Each row is followed by its class.
-1.233, -0.606, 0.684, -0.047, -1.147, 1.027, -0.639, -0.429, -1.068, 0.437, 1.653, 0.014, -0.252, -0.599, 1.406, -0.016, 0.247, -2.001, -1.518, -0.753 | <98>
-0.341, 0.195, 0.637, 0.166, -3.546, 0.917, -0.697, -0.452, -0.624, 0.488, -0.012, 0.457, -0.072, -0.060, -0.002, -0.045, 0.099, -0.914, -1.271, -0.395 | <98>
-0.243, 0.856, 0.352, 0.028, -0.258, 0.203, 0.040, 0.118, -0.586, -0.084, -0.600, -0.346, -0.026, -0.274, -0.140, -0.110, 0.464, -1.414, -0.164, -0.448 | <85>
0.664, -0.056, -0.050, -0.474, -1.925, 0.123, 0.649, -0.383, -0.770, 0.068, 0.057, -0.700, -0.014, -0.527, -0.636, 0.007, 0.590, -0.269, -1.101, -0.463 | <89>
-0.777, -0.500, 0.883, -0.039, -4.041, 1.427, -1.126, -0.633, -1.349, 0.505, 0.852, 0.349, -0.177, -0.406, 0.488, -0.024, 0.447, -2.034, -1.638, -0.681 | <98>
-0.156, 1.310, 0.853, 0.718, 0.603, 0.018, 0.476, 0.002, -0.442, -0.421, -0.514, -0.857, -0.386, -1.047, 1.210, -0.271, 0.401, -0.558, -0.764, -0.796 | <85>
0.507, -0.028, 0.236, 0.497, -1.195, -0.810, 0.327, -0.510, 0.905, -0.316, -0.547, 0.023, 0.035, 0.322, 1.460, 1.009, -0.869, 2.907, -0.445, 0.150 | <98>
-0.907, -0.101, 0.088, 1.469, -1.602, -0.815, -0.240, -0.154, -0.380, -0.220, 0.130, 0.070, -0.108, -0.108, 1.318, 0.085, -0.682, 0.601, 0.245, -0.388 | <85>
-0.677, -0.319, 1.093, -0.383, 2.864, 1.011, -0.892, 0.327, -0.704, 0.355, 2.148, -0.140, -0.468, -0.903, 1.326, -0.293, 0.803, -3.277, -0.625, -0.192 | <98>
-1.564, -0.474, 1.325, 0.543, -2.128, 0.923, -1.209, -0.374, -1.861, 0.337, 1.822, -0.125, -0.156, -0.953, 2.013, -0.116, 0.216, -3.080, -1.130, -1.146 | <85>
0.261, 0.330, 0.529, -0.039, 1.139, 0.697, -0.272, -0.039, 0.738, 0.166, 0.380, 0.172, -0.191, -0.261, 1.248, 0.175, 0.251, 0.061, -0.850, -0.302 | <98>
-0.140, 0.540, 0.367, 0.726, -1.364, -0.991, 0.491, 0.061, 0.033, -0.536, -0.253, -0.843, -0.482, -0.735, 1.237, 0.115, -0.169, 0.748, -0.561, -0.909 | <85>
-1.083, -0.253, 1.365, -0.267, 1.077, 1.563, -0.723, -0.124, -2.108, 0.476, 2.002, -0.809, -0.818, -1.778, 1.547, -0.408, 1.325, -4.447, -1.549, -1.190 | <85>
0.241, 0.838, 0.608, -0.118, -0.529, 1.082, -0.400, -0.141, 0.164, 0.160, -0.153, 0.076, 0.045, -0.450, 0.544, -0.038, 0.339, 0.003, -1.029, -0.113 | <98>
0.782, 0.904, 0.358, -0.128, 5.104, 0.204, 0.566, 0.597, 1.540, -0.236, -0.138, -0.290, -0.252, -0.467, 0.983, 0.113, 0.006, 0.581, 0.168, 0.089 | <98>
-0.098, -0.333, 0.521, -0.029, -5.718, 0.511, 0.014, -0.952, -1.623, 0.385, 0.229, -0.503, -0.364, -0.467, 0.223, 0.036, 0.780, -0.561, -1.978, -0.869 | <89>
-0.062, 0.013, 0.707, 0.506, -1.889, -0.023, -0.232, -0.465, 0.146, 0.085, 0.358, 0.151, -0.218, -0.206, 1.782, 0.172, -0.242, 0.047, -1.342, -0.994 | <89>
0.419, 0.105, -0.130, 0.283, -3.127, -0.919, 0.589, -0.390, -0.099, -0.603, -0.679, -0.583, -0.237, -0.072, 0.264, 0.219, -0.230, 1.500, -0.662, -0.333 | <89>
2.199, 2.039, 0.336, -1.009, 6.896, 0.298, 1.671, 1.261, 2.431, -0.683, -0.791, -1.447, -0.706, -1.302, 1.261, -0.003, 1.026, 0.347, 0.079, -0.217 | <98>
-0.087, 0.295, 0.164, 0.635, -4.113, -0.507, 0.106, -0.577, 0.114, 0.049, -0.897, 0.121, 0.257, 0.228, 0.212, 0.144, -0.532, 1.623, -0.927, -0.339 | <98>
-0.353, -0.590, -0.150, 0.486, -4.345, -0.709, -0.172, -0.576, -1.000, -0.109, 0.183, -0.292, -0.162, -0.371, 0.060, 0.004, -0.211, 0.839, -0.355, -0.417 | <89>
-0.172, -1.226, 0.045, 0.346, -6.896, -0.209, -0.196, -1.577, -1.226, 0.238, 0.355, 0.261, -0.016, 0.089, 0.586, 0.311, -0.194, 1.117, -1.730, -0.521 | <91>
-0.396, 0.003, 0.848, 0.127, -2.030, 0.646, -0.528, -0.515, -0.862, 0.281, 0.651, -0.010, -0.215, -0.718, 1.484, 0.070, 0.049, -1.049, -1.450, -0.680 | <98>
-0.852, -0.862, 0.927, 0.165, -3.690, 0.958, -1.241, -0.722, -1.126, 0.633, 1.610, 0.544, -0.228, -0.300, 1.294, 0.111, 0.132, -1.352, -1.599, -0.654 | <98>
-0.347, -0.028, -0.014, 0.903, -1.473, -0.615, -0.242, 0.019, 0.187, -0.155, -0.418, 0.565, 0.255, 0.529, 0.238, 0.175, -0.847, 0.658, 0.478, 0.143 | <98>
-0.539, 1.090, -0.088, 0.483, -3.009, -0.309, -0.062, 0.043, -0.376, -0.206, -1.591, 0.107, 0.285, 0.353, -0.862, -0.189, -0.437, 0.313, 0.379, -0.024 | <85>
0.353, 1.090, 0.575, 0.057, 2.827, 0.321, 0.199, 0.616, 0.712, -0.065, -0.458, -0.503, -0.255, -0.525, 1.130, -0.057, 0.238, -0.311, -0.393, -0.344 | <98>
-0.556, -0.327, 0.359, 0.849, -3.478, -0.299, -0.136, -0.565, -0.701, -0.064, 0.007, 0.212, 0.052, -0.223, 0.815, 0.189, -0.336, 0.670, -0.773, -0.490 | <98>
-0.318, -0.788, 0.703, 0.308, -6.896, 0.386, -0.451, -1.471, -2.248, 0.694, 0.279, -0.157, -0.080, -0.206, 0.188, 0.078, 0.184, -0.065, -2.548, -1.113 | <83>

Each row is followed by its class.
0.060, -0.769, 1.206, 0.111, -0.524, -0.015, 0.234, -0.200, -0.707, 0.141, 0.042, -0.733, -0.361, -0.594, -0.073, 0.159, -0.015, -0.417, -0.212, -0.101 | B
0.151, -0.494, 1.181, -0.038, -1.018, 0.358, 0.042, 0.110, -0.325, 0.376, 0.034, -0.653, -0.294, -0.012, -0.210, 0.318, 0.048, -0.461, 0.190, 0.513 | B
-0.010, -0.455, 1.157, -0.744, -0.563, 0.549, 0.592, -0.693, -1.027, -0.077, -0.120, -0.304, -0.698, 0.335, -0.222, 0.060, -0.158, -0.253, 0.019, 0.528 | Y
-0.249, -0.585, 1.241, -0.062, -0.680, 0.508, 0.155, 0.034, -0.277, -0.433, -0.012, -0.631, -0.449, -0.187, 0.456, 0.096, -0.079, -0.210, -0.080, 0.293 | Y
-0.133, -0.724, 1.111, -0.049, -0.347, 0.541, 0.247, -0.267, -0.255, -0.063, 0.205, -0.795, -0.257, -0.846, 0.338, 0.499, 0.035, -0.237, -0.038, 0.294 | B
0.080, -0.638, 1.106, -0.400, -0.078, 0.017, -0.232, -0.416, -0.868, 0.274, 0.067, -0.737, -0.677, -0.190, -0.643, 0.167, 0.035, -0.235, -0.008, 0.455 | B
0.512, -0.406, 0.883, -0.245, -0.326, -0.537, -0.409, 0.250, -0.498, 0.275, 0.423, -0.523, -0.511, -0.137, -0.147, 0.110, -0.039, -0.504, 0.196, 0.375 | B
0.097, -0.582, 1.156, 0.011, -0.695, 0.093, 0.029, -0.341, -0.753, 0.369, 0.222, -0.846, -0.449, -0.039, 0.023, 0.044, -0.172, -0.462, -0.141, 0.552 | Q
0.225, -0.506, 1.018, -0.281, -0.330, -0.038, 0.005, -0.068, -0.468, -0.096, 0.129, -0.629, -0.359, -0.189, 0.156, 0.468, 0.068, -0.576, 0.229, 0.237 | Q
0.343, -0.404, 1.266, 0.198, -0.486, -0.058, 0.257, -0.198, -1.023, 0.568, 0.084, -0.450, -0.400, -0.144, -0.393, 0.038, -0.267, -0.595, -0.037, 0.106 | Y
0.371, -0.345, 0.672, -0.227, -0.608, -0.341, -0.277, 0.131, -0.275, 0.470, 0.043, -0.416, -0.679, 0.028, 0.174, 0.209, 0.175, -0.368, 0.228, 0.250 | Q
0.004, -0.640, 1.177, -0.009, -0.894, 0.687, 0.266, -0.170, -0.065, -0.030, 0.096, -1.015, -0.178, -0.452, -0.751, 0.563, -0.102, -0.657, 0.165, 0.919 | B
0.265, -0.265, 1.105, -0.086, -0.467, -0.179, 0.142, 0.054, -0.548, 0.169, -0.009, -0.536, -0.450, -0.268, -0.240, 0.202, 0.537, -0.401, 0.332, 0.326 | B
0.297, -0.549, 1.107, 0.549, -0.574, 0.160, -0.064, 0.061, -0.643, 0.417, 0.000, -1.041, -0.355, -0.002, -0.286, 0.449, -0.024, -0.614, 0.203, 0.520 | Y
0.068, -0.710, 0.970, -0.092, -0.687, 0.117, -0.239, 0.163, -0.597, 0.088, 0.150, -0.657, -0.375, 0.058, 0.278, 0.342, 0.034, -0.316, -0.173, 0.450 | M
-0.069, -0.836, 1.025, -0.117, -0.552, 0.208, 0.277, -0.287, -0.588, -0.157, 0.210, -0.732, -0.074, -0.391, 0.075, 0.199, 0.087, -0.729, 0.047, 0.007 | B
